(in the rows, 128 means zero)
157 145 113 133 161 106 144 137 127 143 152 128 131 144 101 131 169 125 164 115  97 123 127 130 123 128 116 120 145 161  63 131 138 155 180 175 124 117 182 203 127 137  80  98 195  97 112 130 119 166  86 161 114 205 -> z_630
123 132  99  64 167  42 129 137 150 132 155 157 142 170  88 187 107  88 157 115 101 141  97 160 163 176  55 136 124 133 157 121 145 167 108  94 129 141 156 116 120 128  85 155 153 115 115 172 151 141 104 133 149 107 -> z_539
125 117 113 165 121  98 115 134 103 145 104 148 136 111 116 173  98 102 149 106 137 106 131 131 113  98 123 139 126  98 157 149 138 111 132 107 138  99  95 157 119 148  89 117 141 115 108 106 126 104 109 146 122 149 -> z_437
121  78 114 201 135 141 138 207  87 144 180 125 147 125 119 122 188  80 114 114 114 121 111 118  97 123 164  77 128 103 126 141 117 185 149 117 100 133 156  90 130 135 141 104  77 124  65 114 122 205 159  91 145 142 -> z_147
140 179 128 113 145  85 123 163 124 127 118 174 139 165 121 107 108  82 163 104 137 138 114 177 173 123  88 152  95 114 130 129  96 162 162 131 173 127 122 146 123 139 136 143 147 110  89 159 165 153 132 148 130 111 -> z_539
213 130 132 139 161 100 160 117 169 169 152 115 129 149 143 135 162 137 152 130 106 128 179 145  99 148 160 125 148 131  74 104 165 177 143 144 125 124 122 156 121 141 118 126 150 132 137 106  96 119  89 135  88 154 -> z_42
121  85 120 175 133 147 139 147 150 169 173 131 128 177 115 181 140 104 115 104 123 100 115 160 117 106 242 116 177 112 132 121  55 131 108 146  89 125 164 101 136 138 169 127 112 131 153 115 140 157 170  86  96 108 -> z_47
129 153 145  99 165 105 130 153 145 125 131 155 136 187 120 125 113  74 152  91 112 146 111 125 157 134 168 170  78 148 137 104 129 165 142 123 169 139 170 148 158  99 120 160 149  92  92 135 182 117 100 100 173  75 -> z_368
157 167 147  92 140 119 119 168  96 134 159 145 176 177 114 168 100  99 172 111 137 193 124 132 184 142 153 158  67 152 157 158 143 238  91 106 129 164 113 118 148 129 118 128 154 116 104 145 134 114 153  94 123 119 -> z_487
147 120 156  86 140  94 122 142 167 156 143 161 120 154 123 123 144 124 146  75 141 148 141 161 152 169 125 147 117  88 146 112 142 168 103 104 127 125 131 116  89 128 149 159 133 127 103 137 144 184  96  89 140 111 -> z_47
116 101 139 173 190 135 142 180 153 144 159 120 144 105 134 108 196 107 184 151 113  66 159 148 121 105 198 135 128 114 119 180 122 153  73 104 142 161 107 130 153 122 134 173  86  94 127  99 150 185 132 112 136 154 -> z_147
167 175 112 145 158 122 143  76 142 163 132 108 155 131 135 126 131 123 209  50 111 117 159 164  94 141 136 158 134 114 100  99 136 112 162 154 120 138 176 177 100 153 102  78 188 122 112 115 124 151  90 162 132 169 -> z_630
124 123 126 155 164 164 154 164 131 156 149  97 147 154 138 101 200 109 151  95 161  90 153 124 152 126 186 107 139 104 132 123  84 126 147 109 131 127 185 144 150 106 110 120 156 126 115 116 186 183 150 130 128 151 -> z_368
110 100 124 125 177 134 167 167 142 124 185 126 148 123 112 122 184 101 122 121 128  80 106 161 141  94 209 131 153 121 117  80  96 140 108 111 100 137 180 105 160 103 125 136 130 145 114 137 145 174 130  93 107 117 -> z_47
113 193 141 125 185 110 140 120 117 207 126 155 145 153 136 119  84  89 178  68  84 131 170 139 136 134 128 182 113 115 162  89 123 145 111 141 181 137 133 124 135 115 146  94 129 102 133 146 162 124 105 115 148  76 -> z_630
130 186 161 124 205  96 135 141 157 191 162 160 136 192 146  89 146  74 209 117 120 168 135 183 156 119 104 166  96 145 116 171 174 218  97 107 145 134 114  95 127 112 116 142 144  80 102 143 164 127 147  96 122 116 -> z_463
134 192 150 127 107  91 140 119 159 124 127 152 121 197 135  78 102  79 149 113 139 143 124 162 199 131 155 145  95 132 149 130  80 144 139 118 148 107 153 129 137 134 144 156 139  82 110  97 152 145 137 172 165  78 -> z_733
116 120 154 166 115 108 133 149 129 144 168 149 113 150 133 155  95 109 117  86 145 143 169 141 131 119 192 106 158  56 128 147 113 105 151 134 152 144 164 170 116 155 131 125 168 120 140  92 151 175 135 126 146 151 -> z_733
111 132 156 204 132 104 110 143 159  99  96 116 107 138 126  91 125 176 139  60 148  71 100 144 112  82 135 137 149  78 117 124 112  95 159 135 117 111 127 130 125 129 137 139 120 161 145 120 124 126 180 125 163 123 -> z_41
144 141 176 123  82 105 110 159 155  56 135 105 135 137 130 142 133 111  97  73 176 111 174 133 165 173 136 150 130  80 147 143  62 133 146 136 120  87 134 150 106 135  95 155 142 135 132 122 109 162 163 100 148 173 -> z_308
175 113  74 135 143 145 140 107 166  95 151 102 143 169  94 114 111 117 188 105 125 100 113 163 143 153 124  94 136 170 108 110 127 191 185 182  86 151 180 157 123 103 105 105 192  85 143 108 115 129 148 144 126 170 -> z_368
151 138  84 143 193  82 141 114 169 101 166 126 157 128 144 140 122 106 144 102 109 129 183 150 109 141 113 110 138 111 107 134 133 124 132 153  81 155 134 164 121 160  95 126 149 118 140 166  92 152 136 192 132 171 -> z_140
 88  93 129 166  98 156 130 161 141 155 141 115 134 120 129 173 127 111 137 105 108 118 115  90  86 145 220 147 121 141 115 103  86 134 135 117 123 162 117 159 142 115 167 128  92 119 145 129 133 156 161  90 140  94 -> z_368
144 128 155 169 121 131 121 153 124  82 169 132 157 142 134 141 122 129 123 127 184  77 156 176 107 106 144 123 120  99 145 130 101  84 102 134 108 118 110 164  82 141  79 130 117 152 152  81 103 184 124 104 142 194 -> z_41
202  95 170 104 166 162 140  53 137 131 152 104 139 141 135 177 106 108 182 106 107 131 196 113 117 170 128 129 137 119  87 116 143 175 143 169 134 126 137 214 144 151  75 100 192 104 141 118 113 118  87 110 124 153 -> z_463
 99  89 122 136 116 104  92 131 116 135 117 128 114 132 111 172 119 109 137  78 116  67 132 102 145 117 157 126 134  78 169 120 107 142 130 120  99 136  91 154 134 147 108 145 140 148 139 109 108 125 150 132 145 135 -> z_140
196 129 119  81 132 102 131 188 137 195 159 144 144 184 134 138 133  94 139 111  90 152 152 174 134 110 115 124 113 134 171 119 195 193 135 151 144 143 117 112 134 110 119 158 148 124 101 173 127 153  89 150 108 126 -> z_47
177 121 153 191 136 147 132  89 176 134 161 127 159 114 127 153 180  95 144  99 113 109 154 123 131 155 140  82 164 122  97 156  66 190 154 181 119 128 132 152 122 141  85  87 197 138 132 155 122 181  98 151 125 153 -> z_147
 84  84 203 134  93 132 122 146 121 156 175  99 116 109 131 171 148 145 141 105 148 100 137 129 145 123 144 117 118  91 129 159 139 141  98 113 107 115 129 109 111 129  86 118 117 111 147  98 106 159 188 154 189 163 -> z_463
209 128  73 111 164 142 130  91 117 122 130 110 152 122 120 151 191  85 128  78  88 111 168 120 104 161 136 102 131 125 144 102 178 177 141 141  50 126 135 155 117 143  94 117 199 144 124 177 108 140 103 131  99 180 -> z_47
 83 138 138 167 111  99 157 199 101 188 113 121 132 132 113 149 125 105 121 109 134  85 135 106 124 126 187 126 144 146 113 121  85 115 105 112 130 142 165 142 124  98 114 136  91 150 136 141 145 137 144  99  92  87 -> z_41
165 153 114 140 190  84 131 178 129 168 116 186 144 179 147 123 106  71 159 121 107 193 179 149 117 101 142 156 107 157 144 164 126 159 138 136 147 172 138 135 114 135 126 141 137 121  76 152 149 142  95 130 114  89 -> z_437
111 183 123  75 130 107  99 133 135 116 123 190 172 163 131 121 123  82 153  98 104 143 106 148 152 103  86 148 106 147 135 162 147 150  96  91 156 179 148 149 139 119 153 147 161 115 105 101 160 123 123 127 158 146 -> z_539
 98  91 139 171 142 161 147 157 103 169  95 117 146 112 109 138 149 139 145 122 127  97 156 112  96  95 241 162 130 135  87  90 156 137 140 143 131 147 150 118 149 106 155 113 152 117 116 111 154 121 139  89  97 130 -> z_368
131 134 195 207 147 113 105 161 134  92 117  98 122 132 134 135 135 129 127 101  87  77 179 130 126 126 154 166 119 147 124 170 122 141 116 157 139  93 119 111 143 121 113 147 122 100 141 107 113 118 161 116 186 169 -> z_539
102  53 108 143 135  62 112 153 137  94 123 162 129 167 120 167 104 112 133 107 165 131 117 138  90  95 116 161 132  64  97 161 150 110 122 140 128 145 104 151 128 149 126 167 123 107 122 136 120 141 168 132 130 112 -> z_539
173 148 150  97 149 113 162  66 138 178 151 109 121 141 121 142 133 108 172 107 126 179 145 142  82 120 148 142 142 132 111  99 138 139 167 157 120 107 157 203 111 149 110  77 179  93 138 110 114 161 120 165 105 185 -> z_463
141 176 167  98 160 139 134 145 182 137 165 162 179 204 116 135 151  87 145  77 104 126 110 148 159 129 150 140  91 129 147 116 152 128 121 133 134 140 131 125 158 130 103 159 127 124  82 160 168 120  83 130 176  97 -> z_147
110 141 157 124 122  99 155 202 191 156 173  86 126 100 116 151 168 132 136  92 151  90 103 118 118 169 183 126 151 129 127 129  93 128 143  93 156 137 141 131 136 132 125 147 100 137 112 117 144 152 156 101 122 141 -> z_47
110  69 176 137 136 160 104 173 122 147 150 118 111 135 118 132 126 141 115  90 138 133 160 143 115 123  70 133 134 110 169 159 129 131 136  73 103 113  91 174 103 132  94 141 124  99 113 121 124 160 149  98 172 183 -> z_308
177 103  94 105 176 146 130  76 147 119 146 130 135 144 131 157 130 129 131  79 105 160 107 177 110 139 122 149 123 120  72  83 127 132 177 162  85 104 194 185 113 168 111  93 165  89  94 139  98 127  73 161 126 165 -> z_368
141  78 184 158 102 131 105 131 204 105 151 113 133 144 116  80 126 147 139 117 134 135 120 139 147 136  78 136 129 114 136 145  83 164 147  84 105 148 108 139 131 146 132 131  84 109 178 102 111 160 182 136 166 134 -> z_147
141  77 147 189  73 103 102 171 138 126 129 141 132 124 121 122  85 106 116 101 129  96 153 125 154 110 218 115 100  73 160 101  85  93 173 149  88 122 119 155 134 150 120 126  81 125 172 114  96 143 166 122 142  96 -> z_47
110  85 148 165 143  82 117 134 158 114 172 146  86 148  95 121 168 120 177  89 152  92 114 132 121 108  80 134 165  97  88 185 126 108  86  94  97 120 132 146  81 118 102 175 129 112 133 107 129 131 141 149 173 122 -> z_463
206  47 111 107 159  59 154 107 160 142 151 109 133  94 114 145 162 115 158 149  76 124 186 181 104 159 138 145 151 120  65 121 144 176 152 138 107 131 159 195 121 143 124 137 162 145 119 143 119 140  82 206 140 145 -> z_539
 98 186 160 199 136 144 150 145 156  79 161 145 157 126 126  88 176  87 109  92 147 116 127  98 102 137 181 141 112 161  85 149  93 115  99 139 135 119 178 138 142 141 149 125 144 122  93  92 115 159 148 131 168 136 -> z_630
173  90 141  90 145 166 129 148 118 119 128 117 155 169 101 161  95 181 171 109 100 122 157 120 133 151  93 100 143 135 119 166 141 149 160 212 116 130 134 165 131 105  88 116 138 121 109 151 113 139 126 138 125 185 -> z_147
179 170 120 150 205  93 153 111 190 202 132 128 122 134 160 131 171 103 161  83  66 125 163 138 134 184 136 117 140 129  97 161 153 180 160 154 128  75 139 187 121 156 105 102 145  85 119 130 118 144  96 128 103 201 -> z_437
142 207 111 159 138 111 135 152  99 157 105 151 188 182 128 114 119  97 155  72 100  97 109 149 170  78 123 119 103 163 121 121 132 134  82 120 128 156 119  99 109 110 103 133 124  82 126 139 164  95  90 101 130 130 -> z_41
109  74 155 167  91 119  97 145 160 108 141 183 128 119 125 149 104 142 142 120 126 119 152 117 133 105 136 173 117  79 139 123  81 102 173 152  90  99 174 115  83 147 112 116 126 158 132  95 103 139 153 127 175 154 -> z_463
109  97 150 101 120 126  88 169 133 130 186 124  99  90 117 122 152 140 106 132 119  91 162 127 121 169 175 117 156 113 121 107 143 103 159 178  83 138 131 118  92 136 139  85 108 162 147 118  84 147 124 125 135 138 -> z_47
174 120  91 157 174 139 150 122 120 134 154  89 104 104 163 127 164 134 169 129 111 129 158 181  95 116  93 121 140 117  85  82 132 132 172 128 137 104 167 152  98 116  92  96 174 121 116 148 114 181  96 157 101 163 -> z_42
116  78  89 175 144 133 135 142 130 144 129 136 139 145 132 127 178 108 158 111 152  64 113 127 129  91 173  94 122  80  94 127 144 141 116 115 112 190 180 126 140 139  98 136 129 108 124  91 153 168 137 142 132 133 -> z_147
108 152 151 112 124  85 115 149  95 157 121 172 124 198 126 144 103  96 151  96 114 174 127 120 164  89 143 131  97 126 143 139 117 189 115 125 156 150 107 118 127  98 116 139 189 128 129 162 149 175 157 114 165  78 -> z_630
111  94 113 164 138 122 151 146 155 133 139 119 150 148 104  93 165  99 145 122 151 123 112 157 159 118 146  91 146 118 121 112 123 156 147 104 102 172 131 114 131 126 136 132 130  99 153 125 162 174 158  73 113 141 -> z_539
120 137 119 192 124 128 137 146 124 165 153 116 134 191 130 103 111  81 134 125 137  95 141 125 122 100 177 116 153 140 130 135  84 141 104 110 114 134 138  96 136 134 126 126 114  85 115  78 116 176 148 106  95 112 -> z_487
110  63 145 144 110 112 100 165 148 124 180 109 112 110 111 186 137 129  87 100 108 132 144 149 128 177 106 102 109  79 112 113 149 130 101  86  86 100 114 144 116 157 107 139 120 126 128 168 112 138 143 149 174 149 -> z_463
118 106 136 161 142 135 112 144 158 136 111 150 157 134 149 156 107 155 123  92 123 119 201 136 101 139 130 137 102  82 149  88 112 120 134 155 144 138  92 143 107 142 136 117 122 115 128 121 121 194 114  71 168 167 -> z_630
160  68 152 193 129 131 143 104 172 142 148 134 118 142 160 141 110 140 118 140 164 155 174 154 133 143 142  94 132  85 113 160 167 153 128 114 128 155  97 129 125 144  82 158 158 151 134 121 137  99  96 113 153 103 -> z_733
133 139 125 134 108 152 117 121 113 143 104 138 119 193 129 152 142  92 169  89 128 137 115 166 156  99 135 176  97 161 179 133  92 172 139 165 117 172 133 100  84  93 140 144 144 124 126 140 149 135 155 113 142  69 -> z_733
202 144 107 147 182 131 157 115 120  85 160  87 124 163 127 137 139 109 159  87 126 130 175 147 140 153 141  84 163 129  98 130 110 143 158 169  92 134 151 195 144 134  69 124 206 138 113 166  86 162 109 155  96 134 -> z_733
136 121 150 169 101  90 118 152 159 143 137 136 153 124 123 161 178 127 141  93  84  92 143 125 142 103 176 115 114 100 150 133 119 140 138 140 115 104 103 174 140 115 147 151 115 157 143 113 116 163 153 134 176 174 -> z_140
192 112 117 117 174 100 121 122 161 123 158 122 133 121 137 138 161 113 154  89 110 142 156 148  94 152 124 129 154 118  94 139 175 180 197 194  92 133 107 134 101 137  97 114 157 123 100 172 101 112  86 102 115 156 -> z_47
116  74 163 146  84 153 107 143 165 131 154 144 183 148 125 134 203 122 152 143  98 132  90 118 129  94 166 162 137 131 119 166  91 126 109 131 124 167 157 109 133 119 157 137  81 133 139 102 155 200 117  96 140 129 -> z_147
115  61 193 129 151 119 118 130 179 160 129 132  95 127 106 138 146 144 164 101 122 120 185 124 143 144 130 130 145  87 126 128 141 139 192 118  96 101 126 116  93 145 121 146 110 104 111 105 130 107 133  62 190 132 -> z_463
136 175 124 136 154 134 114 151 114 156 155 179 159 174 120 106 167  83 147 133 144 158 105 163 190  89 108 114 111 127 157 147  74 164  85  67 147 137 120 112 134 128 119 122 149 119 109 130 195 143  96 139 130 130 -> z_147
 79  97 156 159 122 141 147 119 145 135 123 152 160  68 106  90 143 135 175 138 138 100 100 133 107 102 165 160 139 138 114 130 129 168 120 111 121 156 134 123 136 101 138 121 138 115  93  76 141 147 108 119 126 138 -> z_42
186 146  60 128 153 162 133  83 138 104 136 114 149 137 128 177 133 109 160  87  90 112 120 148  76 144 154 136 129 140 113  91 162 154 168 190  91 141 163 186 145 123 129 111 175 140 139 151 102 104 116 148 111 163 -> z_368
117 149 152 156 113 134 162 141 103 138 155 123 137 112 130 140 136 105 119 155 106 111 106 153 106 135 137 144 130 155 100 142  65 164 113  94 142 113 170 109 117 113 147 133  90 133 110 129 155 169 166 141 123 117 -> z_42
140 161 149 109 107  99 133  84 147 168 127 163 181 162 136 122  95  95 162 115 101 182 139 189 157 145 139 159 124 144 145 132  79 208 106 108 122 176 111 129 112 105 158 120 140 120 110 123 168 169  96 103 134  99 -> z_733
106 124 133 181 123 123 152 145 148 141 178 140 167 117 130 129 182  75 108 145  95 102  72 125  98 101 232 160 146 123 108 121  55 124 132 119 132 124 168 118 145 134 139 131 114 140 121 124 163 223 120 113 111 134 -> z_368
 72 141 124 170 112 109 130 188 145 160 162 114 133 109 132 136 152 115 165 123 113  89 107 153 136 134 174 112 149 135 118 170 125 142 101 116 130 162 159  95 142 120 143 163 101 143  90 110 132 164 128 142 131 136 -> z_140
154 188 181 104 168 132 114 131 120 154 131 172 126 168 108 112 126 113 145  96 107 141 146 144 142 145 110 161 131 158 156 139 135 189 105 164 143 140 149 141 145  95 155 140 142 146 115 147 127 138  90 143 136  87 -> z_368
114 146 141 105 142 137 110 157 154 172 130 188 140 176 123 151 135 104 181 107  98 141 130 130 180 133  82 164  81 164 127 126 133 140  92  58 163 151 121 150 108 128 142 143 152 107 113 147 191 135 103 137 162  82 -> z_437
113 110 164 141 128  93 153 177 151 157 163  85 168 128 108 163 196 118 153 110 141 104 118 139 148 165 208 124 152 105 145 139  76 141  91 105 111  92  96  99 129 134 138 148  82 144 115 148 133 190 139  80 124 103 -> z_41
160 177 146 176 136  97 116 158 108 153 153 139 134 182 118 112  91  94 205  68 141 127 135 171 166 141 112 111 105 114 167 165 150 213  78  89 127 163 117 164 154  80 103 165 118 121 107 124 150 138  99 105 161  96 -> z_487
142  91 175 161 121 104 108 150 158  90 147 133 146 128 103 128 110 126 171 104 109 154 139 124 121 106 202 143 128 108 122 152 157 108 157 100 124 175 110 156 114 135 101 164 155 117 146 102 157 120 103  62 156 143 -> z_42
116 118 164 156  81 101 111 161 187 146 150 144 113 156 116 142  79 130  83  95 160  99 142 153 115 145 122 140 159 109 110 135 133 142 107 122 125 163  79 149 113 139 109 165 124 128 157 115 122  87 118 121 128 137 -> z_308
112 111 157 167 135 138 121 150 114 134 113 145 127 156 130 114 136 149 105 108  84  73 123 115 152  90 150 104 135 118 101 119 107 113 114 133 125 119 183 130 153 109 123 134 111 118 127  92 120 162 138 120 133 125 -> z_42
182  78  74 146 118 151 142  92 168 125 126 121 139 142 115 148 129 121 165  92 155 123 124 157  87 130 148 128 146 112 129 111 178 151 193 209  74 134 150 185 118 126  93 120 171 102 139 132 125 111  89 122  84 197 -> z_47
153  53 186 168  96  89 125 172 167 127 192  84 134 144 105 149 139 134 123 110 152 108 166 146 145 151 163 116 132 102 118 147 128 149 116 119 119 142  89 142 112 151  84 160 137 139 136 104 133 134 117 158 173 162 -> z_140
140 109 164 169  98 116 109 110 124 110 116 127 135 127 127 167 125 137 142 109 128 116 164 121 128 105 134 160 140 103  99 156 123 129 156 124 120 160  80 147 107 157 114 139 135  99 163 118 140 108 133 120 154 142 -> z_733
105 116 120 187 132 104 149 144 138 132 168 116 120 157 103 133 117 119 116 156 136 114 107 115 109 157 206 130 146 138 104 170 159 160  95 132 101 115 170  65 137 138 107 147 139 120  98 109 146 127 136 130 122 139 -> z_487
126 118 146 118 118 103 112 133 181 129 128 157 141 109 127 117 115 140 120 100  89  85 123 137 122 141 164 171 108  82 134 104 117 108 174 114 108 128 110 134  78 145 115 138 128 188 127 119 133 121 150 115 138 147 -> z_42
103 205 120  73 159  58 144 125 166 152 140 153 113 160 114 112 114  92 177 101 136 143 120 144 121 137 137 162 120 136 163 156 185 169 133 117 142 139 126 120 109 108 107 159 179 136 123 119 142 101 151 130 154 142 -> z_630
110 185 193 172 212 106 120 177 183 152 168 125  80 176 103 104 102 110 165  85 119  99 154 179 158 138 100 166 135 148 149 128  99 175 137 104 159 109 148 110 138 118 107 152 165 109  98 157 139 155 146 122 148  83 -> z_487
108  98 124 181 138 105 117 204 148  91 170  83 123 160 125 115 127  87 110 142  74  84  94 153 123 120 183 129 127 133 137 130 121 128 163 101 115 123 172  88 175 126  79 173 101 116 104 126 147 140 148 109 143 120 -> z_42
102 187 114 159 158 103 134 201 126 176 165 159 154 192 145 115 124  60 161 119 128 103 153 176 121 101 130 151 117 131 140 100 141 100 116 143 176 118 158 130 124  97 110 123 134 112 106 148 177 163  81 125 115 102 -> z_41
 91 125 168 160 142 180 122 161 124 144 131 111 145 150 136 126 199 135 140 113 131 127 116 121 124 102 197 140 109 170 103 123 105 114 126 119 114 148 174 103 132 111 153 100 116 135 103  92 124 146 185  82 121  93 -> z_42
108 170 125  90 190  85 110 180 163 139 133 134 130 167 147 106 156  85 154 111  99 121 143 171 168 117 182 148 121 158 123 152 107 145 117 104 112 167 127 131 112 120  91 177 143 110 107 150 168 126  82  90 139 134 -> z_41
 96 105 141 186 119 166 151 144 141 165 124 113 162 147 112 139 165  95 200  95  92  73 136 124 114  78 201 118 148 166 107 134 108 158  96 108  95 161 144 119 161  87 124 161 155  96  89 114 155 163 133 105 140 126 -> z_463
158 135 133 139 179 148 133 114 130 127 142 153 179 134 138 157 106 111 178  84 108 103 163 178 114 129 171 146 107 117  88 165 136 134 131 187  78 120 128 179  88 171 124 108 126 103 124 127  79 132 149 106 114 173 -> z_41
110  47 126 123 123 118 140 181 146 159 162  99 106 144  92 127 191 115 134 131 135  82 132 103 182 138 169 106 158 123 137 144  89 176  88 100 121 150 175 113 130 109 131 163 136 118 128 101 129 202 148 124 115 106 -> z_487
183 148  77 122 169 122 146  99 165 154 144 117 177 164 139 166 174  91 157  85  92 114 145 144 122 128 156 123 126 160  99 131 112 162 118 196 131 127 137 164 130 149 122 110 216 116  84 136 116 127 107 206  98 174 -> z_140
122  53 169 207 104 128 129 166 151 147 126 116 135 131 108 147 125 143 134 144 154  91 183 157 106  74 167 135 139  84 145 105 133 116 124 105 121 125  79  81 133 135 110 157 107 120 141 116 125 142 126 130 144 116 -> z_147
126 113  97 146 104 158 129 114 144 141 131  78 127 135 155 170 156  92 154 135 110 121 115 124 113 154 153  98 117 139 127 118  94 164 138 119 134 131 141 106 132 127 122 126 155 128 113 140 146 177 170 102 121 126 -> z_463
182 101 152 157 153 148 137 134 149 167 173 104 134 150 132 136 114 133 120 105 139 113 164 181 104 163 122  95 146 132  83 131 150 152 147 154  88 148 136 164 108 155  68 104 140 119 131 141 105 153 111 118  79 169 -> z_47
173 129 170 165 111 116 146 127 170 136 192 121 184 150 119 140 144 102 157 101 134 119 116 153 120 150 137 150 147 124 105 128 148 172 136 159 138 124 171 126 119 151 108 100 155 140 140 107 126 145  94 113 120 148 -> z_41
154 165 135 130 133 133 124 151  99 168 129 193 155 170 145 143  95  84 161  79  99 153 118 134 145 121 126 135  83 119 153 143 142 165 126 125 158 139 100  88  99 148 162 126 114 136  61 136 147 127 117 113 165  71 -> z_437
156 102 151 127 158 106 127 180 168 149 167 140 141 191 141 110 119  89 151  75 132 122 130 167 130 155 179 164  94 101 150 138 139 200 145 188 133 127 126 116 131 118 124 142 122 119  83 139 141 160 151 100 135 104 -> z_47
190 149 114 135 148 143 151 103 131 121 146 113 133 161 142 119  91  87 159 118 145  94 182 138  97 119 121 141 120 135 124 112 144 155 162 198 132 137 115 190 121 135  68 120 174  88 127 130  84 168 107 167  89 161 -> z_487
111  77 129 145 129 119 116 116 167  81 136 129 115 161 127 103 119 124  81  69 122 171 117 113 120 122 161 138 136  77 126 118 159 115 146 126  93 144  99 109 116 176 148 144 153  88 126 122 110 143 143  95 150 132 -> z_733
184 125 106 148 132 127 154  88 124 162 117 102 130 161 127 169 122 147 132 103 103 111 130 127 102 141 127 105 148 142 107 101 153 144 134 147 127 140 151 170 137 135  93 113 175 135 114 103 111 128  87 145 105 146 -> z_733
